Here is a tiny trained network, its code and every weight. The questions are about switching its units off for an input and a target symbol, where a switched-off unit gives its printed mean instead of its output.

import numpy as np


def w(rows, s, z=0):
    codes = np.array(rows[::2]) - 128.0
    scale = np.full(codes.shape[1], s)
    scale[-1] = z or s
    return codes * scale


def norm(h):
    return h / np.sqrt((h * h).mean(-1, keepdims=True) + 1e-5)


def f(y):
    return y / 2 * (1 + np.tanh(0.7978845608 * (y + 0.044715 * y**3)))


def softmax(a):
    e = np.exp(a - a.max(-1, keepdims=True))
    return e / e.sum(-1, keepdims=True)


def log_softmax(a):
    a = a - a.max(-1, keepdims=True)
    return a - np.log(np.exp(a).sum(-1, keepdims=True))


def net(x, mask):
    ids = ['ΓΘΞΣΨεζημπτφ'.index(c) for c in x.split()]
    T = len(ids)
    res = E[ids] + P[:T]
    u = 0
    for l in range(3):
        q, k, v = (norm(res) @ M[l].T for M in (Q, K, V))
        z = softmax(np.where(np.tri(T) > 0, q @ k.T / 2**0.5, -1e9)) @ v
        res = res + np.where(mask[u], z, O[l][:, -1]) @ O[l][:, :-1]
        u += 1
        y = f(norm(res) @ A[l][:, :-1].T + A[l][:, -1])
        res = res + np.where(mask[u : u + 8], y, B[l][:, -1]) @ B[l][:, :-1]
        u += 8
    return log_softmax(norm(res)[-1] @ U[:, :-1].T + U[:, -1])


Q, K, V, O, A, B = {}, {}, {}, {}, {}, {}
E = w([
[91,95,153,158,93,125],'Γ',
[171,139,142,152,120,169],'Θ',
[58,121,192,222,98,153],'Ξ',
[55,187,144,183,121,143],'Σ',
[133,127,58,77,131,52],'Ψ',
[151,171,116,148,140,161],'ε',
[8,120,197,108,145,179],'ζ',
[198,96,42,238,143,117],'η',
[34,110,129,197,117,126],'μ',
[38,124,105,114,130,157],'π',
[111,175,161,116,212,155],'τ',
[95,236,37,99,76,146],'φ',
],0.011)
P = w([
[177,136,171,151,96,134],'0',
[156,71,126,179,195,189],'1',
[167,174,142,123,62,81],'2',
[164,82,108,168,230,196],'3',
[165,175,141,113,65,65],'4',
[156,51,83,149,215,170],'5',
[170,169,138,103,76,54],'6',
[163,70,79,142,223,173],'7',
[176,176,145,100,90,48],'8',
[167,60,66,137,215,169],'9',
[171,179,137,102,81,46],'10',
[135,144,70,207,253,150],'11',
[171,188,147,102,81,48],'12',
[106,20,19,162,219,97],'13',
],0.0041)
Q[0] = w([
[170,144,185,109,26,1],'L0H0',
[85,226,140,61,70,101],'L0H0',
],0.0052)
K[0] = w([
[126,40,112,230,4,138],'L0H0',
[126,90,46,233,44,89],'L0H0',
],0.0036)
V[0] = w([
[109,135,101,109,2,159],'L0H0',
[132,139,130,139,68,118],'L0H0',
],0.0061)
O[0] = w([
[108,172,104,129,82,197,2],'L0H0',
[140,135,106,85,2,122,123],'L0H0',
],0.0077,0.0008)
A[0] = w([
[117,119,47,69,185,66,6],'L0N0',
[131,208,60,207,140,122,107],'L0N1',
[4,139,47,172,8,68,97],'L0N2',
[88,208,92,169,130,201,57],'L0N3',
[117,245,132,173,197,144,153],'L0N4',
[126,89,21,204,79,137,52],'L0N5',
[10,102,49,155,184,120,205],'L0N6',
[119,216,1,84,91,124,65],'L0N7',
],0.0038,0.0017)
B[0] = w([
[214,54,178,156,107,92,115],'L0N0',
[160,59,107,56,253,158,197],'L0N1',
[127,203,226,168,142,207,251],'L0N2',
[143,99,73,85,169,80,186],'L0N3',
[88,63,114,153,121,102,232],'L0N4',
[177,189,30,112,218,242,145],'L0N5',
[114,38,149,145,83,168,245],'L0N6',
[106,85,172,97,205,125,155],'L0N7',
],0.004,0.003)
Q[1] = w([
[113,254,194,98,90,100],'L1H0',
[174,37,99,164,52,73],'L1H0',
],0.0058)
K[1] = w([
[253,105,52,204,33,216],'L1H0',
[105,147,198,3,30,120],'L1H0',
],0.0044)
V[1] = w([
[129,98,255,49,161,219],'L1H0',
[130,178,148,22,121,93],'L1H0',
],0.0033)
O[1] = w([
[77,3,253,2,104,111,150],'L1H0',
[87,184,184,79,247,124,7],'L1H0',
],0.0049,0.0021)
A[1] = w([
[148,176,91,129,120,143,217],'L1N0',
[249,104,123,106,145,117,252],'L1N1',
[76,46,99,133,150,140,200],'L1N2',
[150,181,172,79,106,169,64],'L1N3',
[113,200,255,185,98,200,38],'L1N4',
[106,164,76,90,125,115,98],'L1N5',
[153,136,113,144,92,120,21],'L1N6',
[187,113,170,188,115,172,154],'L1N7',
],0.0058,0.0031)
B[1] = w([
[3,103,182,100,111,128,177],'L1N0',
[4,160,90,165,66,141,185],'L1N1',
[95,143,130,158,85,107,238],'L1N2',
[218,47,111,159,142,164,113],'L1N3',
[182,193,60,42,197,103,253],'L1N4',
[161,93,194,121,125,116,117],'L1N5',
[153,163,60,50,184,115,97],'L1N6',
[75,201,123,86,151,118,190],'L1N7',
],0.0045,0.0036)
Q[2] = w([
[49,253,201,166,88,113],'L2H0',
[218,54,116,125,155,209],'L2H0',
],0.006)
K[2] = w([
[209,36,2,112,129,35],'L2H0',
[2,139,254,132,86,181],'L2H0',
],0.0046)
V[2] = w([
[48,129,168,1,94,79],'L2H0',
[165,142,63,98,86,7],'L2H0',
],0.0046)
O[2] = w([
[33,71,162,84,98,119,214],'L2H0',
[98,226,130,138,82,2,2],'L2H0',
],0.0068,0.00087)
A[2] = w([
[117,73,118,108,182,121,111],'L2N0',
[111,115,112,92,68,20,116],'L2N1',
[141,84,69,230,75,187,150],'L2N2',
[134,93,159,142,179,80,254],'L2N3',
[133,170,55,67,128,155,198],'L2N4',
[118,182,171,125,3,163,156],'L2N5',
[112,141,232,83,45,18,79],'L2N6',
[152,126,30,192,112,135,45],'L2N7',
],0.0059,0.0037)
B[2] = w([
[158,140,166,163,174,83,143],'L2N0',
[57,197,210,103,81,18,154],'L2N1',
[140,188,167,139,52,58,253],'L2N2',
[211,123,131,110,113,5,219],'L2N3',
[141,95,66,102,186,77,191],'L2N4',
[206,93,152,170,123,54,223],'L2N5',
[98,234,161,28,59,111,169],'L2N6',
[175,254,133,175,151,89,129],'L2N7',
],0.0053,0.0034)
U = w([
[219,91,164,95,14,132,93],'Γ',
[209,122,25,182,42,87,54],'Θ',
[179,114,184,222,43,138,144],'Ξ',
[57,139,45,89,187,169,254],'Σ',
[26,223,156,37,55,2,174],'Ψ',
[70,48,73,155,77,149,80],'ε',
[54,73,198,76,89,141,52],'ζ',
[187,207,68,190,107,71,183],'η',
[82,155,158,230,51,184,33],'μ',
[107,81,137,79,58,167,4],'π',
[162,37,188,157,210,45,175],'τ',
[110,118,40,54,48,141,4],'φ',
],0.0066,0.0036)

Each question gives the input, a string of symbols that net reads in full, and the target symbol t.
The units are the heads (2 rows each of Q, K, V and O) and the neurons (one row each of A and B). Each row of codes is followed by its name. A weight is (code - 128) times the scale printed after its matrix; where a second scale follows, it is the last column's (O, A, B and U).
mask holds one flag per unit, layer by layer, with each layer's heads first. A switched-off unit (its flag False) gives its mean, the last column of its rows in O or B, instead of its output. The means were averaged over made-up inputs and are rounded, as every weight is.
A unit's drop is (log p(t) with every unit on - log p(t) with that unit switched off) / (log p(t) with every unit on - log p(t) with every unit switched off).
The circuit of an input: a set's keep is (log p(t) with only the set's units on - log p(t) with every unit switched off) / (log p(t) with every unit on - log p(t) with every unit switched off). Starting from the 12 units with the biggest drops (on a tie, the unit counted first), units are removed one at a time, each time the one whose removal leaves the highest keep (on an exact tie, the one counted first), for as long as the keep stays at least 0.8.
circuit, biggest first: the units of the circuit, biggest drop first
k most important neurons: the k neurons with the biggest drops, biggest first
top k neurons in layer l: the k neurons of layer l with the biggest drops, biggest first
input Σ τ Θ Σ μ, target μ: top 3 neurons in layer 0 => (L0N2 L0N6 L0N7)
input η ε Σ, target η: circuit, biggest first => (L2H0)
input Ξ Ξ Ψ η Σ η Σ μ Γ Σ Γ, target η: 2 most important neurons => (L0N2 L1N4)
input η Θ Θ, target η: circuit, biggest first => (L2H0 L1N7)
input Σ Ξ Σ τ μ, target μ: circuit, biggest first => (L0N2 L2H0)
input τ τ Ξ Ψ τ Ξ, target τ: 3 most important neurons => (L2N3 L1N1 L1N0)
input Ψ φ Γ Θ, target Σ: 2 most important neurons => (L1N7 L1N0)
input Σ ε φ Σ π Σ ζ Ξ Σ Ξ Γ Σ Θ, target Θ: 2 most important neurons => (L2N5 L1N1)
input Ξ ε ε Σ Σ Σ Ψ Ψ Σ φ Θ φ, target Σ: 2 most important neurons => (L0N1 L0N7)
input Ψ Ψ Ψ Σ Ψ Ψ, target Ψ: circuit, biggest first => (L1N1 L2H0 L2N1)
input Ξ ε Σ Θ Σ τ Ξ π ζ Θ τ Ξ, target τ: 2 most important neurons => (L1N1 L2N3)
input Θ Σ Θ, target Θ: 3 most important neurons => (L2N5 L0N2 L1N3)
input μ Ξ μ μ Σ τ ε π τ Σ η Σ Γ, target η: 2 most important neurons => (L1N4 L0N2)
input Ξ Σ Σ τ τ π, target τ: circuit, biggest first => (L0H0)
input Θ Ξ ε Ξ Ξ ε Θ Θ τ τ Σ Ψ, target τ: circuit, biggest first => (L2H0 L1H0 L0N0)
input Σ μ Γ, target Γ: 3 most important neurons => (L2N5 L0N2 L1N4)
input Σ Θ π τ ε φ Ξ Ξ Γ, target Γ: 3 most important neurons => (L2N5 L0N2 L0N1)
input η τ μ, target η: 2 most important neurons => (L0N2 L1N4)
input Θ Ξ τ ζ, target τ: top 2 neurons in layer 2 => (L2N3 L2N0)
input Γ Ξ Θ Θ η ζ ε Σ μ ε τ ε τ, target η: circuit, biggest first => (L2H0)
input Θ Ξ Ψ Σ Ξ Σ Σ Ξ Ψ Γ, target Ψ: 3 most important neurons => (L1N7 L1N2 L0N1)
input Σ Ψ Σ Ψ, target Ψ: top 2 neurons in layer 1 => (L1N1 L1N4)
input Γ ε τ Σ Σ, target Σ: top 2 neurons in layer 1 => (L1N4 L1N1)
input Σ ε μ ε τ, target τ: top 2 neurons in layer 1 => (L1N1 L1N4)
